Here is a tiny trained network, its code and every weight. The questions are about switching its units off for an input and a class, where a switched-off unit gives its printed mean instead of its output.

import numpy as np


def w(rows, s, z=0):
    codes = np.array(rows[::2]) - 128.0
    scale = np.full(codes.shape[1], s)
    scale[-1] = z or s
    return codes * scale


def f(y):
    return y / 2 * (1 + np.tanh(0.7978845608 * (y + 0.044715 * y**3)))


def log_softmax(a):
    a = a - a.max(-1, keepdims=True)
    return a - np.log(np.exp(a).sum(-1, keepdims=True))


def net(x, mask):
    res = np.array(x, float).reshape(1, 3) / 4 @ E
    y = f(res @ A[0][:, :-1].T + A[0][:, -1])
    res = res + np.where(mask, y, B[0][:, -1]) @ B[0][:, :-1]
    return log_softmax(res[-1] @ U[:, :-1].T + U[:, -1])


A, B = {}, {}
E = w([
[160,242,91,73,50,77,171],'x0',
[147,129,167,243,76,28,61],'x1',
[49,228,54,254,177,143,124],'x2',
],0.0075)
A[0] = w([
[165,57,150,119,167,160,46,153],'N0',
[165,133,176,197,82,38,33,109],'N1',
[191,74,179,84,68,147,132,93],'N2',
[139,219,115,70,32,92,243,84],'N3',
[194,202,81,106,34,65,177,103],'N4',
[120,119,97,84,167,168,192,155],'N5',
[129,31,169,179,202,197,64,112],'N6',
[157,99,254,79,61,141,135,102],'N7',
[91,67,207,152,199,163,76,144],'N8',
[193,85,216,78,93,129,139,110],'N9',
[127,131,68,36,202,231,220,103],'N10',
[37,193,68,184,148,156,103,118],'N11',
[131,97,169,187,86,25,35,102],'N12',
[155,154,140,137,100,134,133,254],'N13',
[194,200,59,80,51,88,141,94],'N14',
[26,227,53,223,211,179,168,111],'N15',
[112,5,108,163,191,179,92,75],'N16',
[216,73,163,60,129,126,120,86],'N17',
[122,197,87,73,77,59,166,148],'N18',
[113,123,59,44,211,219,172,104],'N19',
[106,174,24,231,168,126,156,103],'N20',
[175,192,66,101,49,101,162,165],'N21',
[178,42,142,75,73,85,175,118],'N22',
],0.0056,0.0065)
B[0] = w([
[175,135,74,135,170,122,154,191],'N0',
[17,168,253,216,14,188,147,206],'N1',
[144,186,198,89,176,19,128,176],'N2',
[74,73,95,206,186,93,254,192],'N3',
[98,59,67,210,179,97,245,190],'N4',
[123,131,180,158,64,173,103,182],'N5',
[114,78,48,175,199,101,221,208],'N6',
[165,191,185,78,177,44,90,186],'N7',
[128,64,40,132,182,145,197,203],'N8',
[187,191,177,92,162,43,131,191],'N9',
[21,204,241,205,37,168,192,223],'N10',
[193,241,148,38,204,41,77,203],'N11',
[74,136,226,239,76,156,203,200],'N12',
[204,78,62,73,74,232,88,230],'N13',
[105,77,83,179,197,81,225,178],'N14',
[184,202,165,38,169,48,92,253],'N15',
[49,99,82,237,217,57,232,178],'N16',
[129,193,172,111,165,49,162,179],'N17',
[133,58,68,155,156,143,209,191],'N18',
[34,173,245,234,49,161,199,207],'N19',
[161,200,179,62,174,60,77,205],'N20',
[160,72,71,161,159,166,210,200],'N21',
[180,224,133,53,184,47,106,193],'N22',
],0.0053,0.0064)
U = w([
[213,209,159,40,192,63,108,108],'0',
[57,147,223,190,4,188,165,109],'1',
[142,37,1,161,206,129,198,86],'2',
[229,81,50,66,59,244,72,229],'3',
[106,80,71,60,68,163,33,10],'4',
],0.0085,0.011)

Each question gives the input, the list of numbers given to net, and the class t.
The units are the neurons (one row each of A and B). Each row of codes is followed by its name. A weight is (code - 128) times the scale printed after its matrix; where a second scale follows, it is the last column's (A, B and U).
mask holds one flag per neuron, in row order. A switched-off neuron (its flag False) gives its mean, the last column of its row in B, instead of its output. The means were averaged over made-up inputs and are rounded, as every weight is.
A unit's drop is (log p(t) with every unit on - log p(t) with that unit switched off) / (log p(t) with every unit on - log p(t) with every unit switched off).
The circuit of an input: a set's keep is (log p(t) with only the set's units on - log p(t) with every unit switched off) / (log p(t) with every unit on - log p(t) with every unit switched off). Starting from the 12 units with the biggest drops (on a tie, the unit counted first), units are removed one at a time, each time the one whose removal leaves the highest keep (on an exact tie, the one counted first), for as long as the keep stays at least 0.8.
circuit, biggest first: the units of the circuit, biggest drop first
top k neurons: the k neurons with the biggest drops, biggest first
drop when u is switched off: that unit's drop, to one decimal
input [3,-6,8], class 0: circuit, biggest first	[N15]
input [4,6,-4], class 1: top 2 neurons	[N1; N12]
input [-2,-1,4], class 0: circuit, biggest first	[N15; N11]
input [7,-7,6], class 1: top 2 neurons	[N10; N19]
input [0,-7,-6], class 1: top 4 neurons	[N10; N19; N15; N11]
input [-4,4,4], class 0: circuit, biggest first	[N11; N15]
input [4,-4,-3], class 1: circuit, biggest first	[N10; N15]
input [-4,3,5], class 0: circuit, biggest first	[N15; N11]
input [-1,-4,-3], class 1: circuit, biggest first	[N10; N19]
input [-8,7,-3], class 2: top 2 neurons	[N6; N8]
input [3,3,-3], class 3: top 2 neurons	[N10; N19]
input [7,8,8], class 0: top 2 neurons	[N11; N15]
input [-3,-6,5], class 1: top 3 neurons	[N19; N10; N22]
input [6,-5,-5], class 2: top neuron	[N3]
input [6,1,-5], class 2: top 2 neurons	[N4; N3]
input [-1,-3,-1], class 3: top 2 neurons	[N1; N12]
input [8,-3,-6], class 2: top 2 neurons	[N3; N4]
input [5,-8,1], class 1: drop when N10 is switched off	0.1
input [1,-6,7], class 0: drop when N15 is switched off	0.9
input [5,5,-4], class 1: circuit, biggest first	[N1]
input [-6,-2,8], class 0: drop when N15 is switched off	0.2
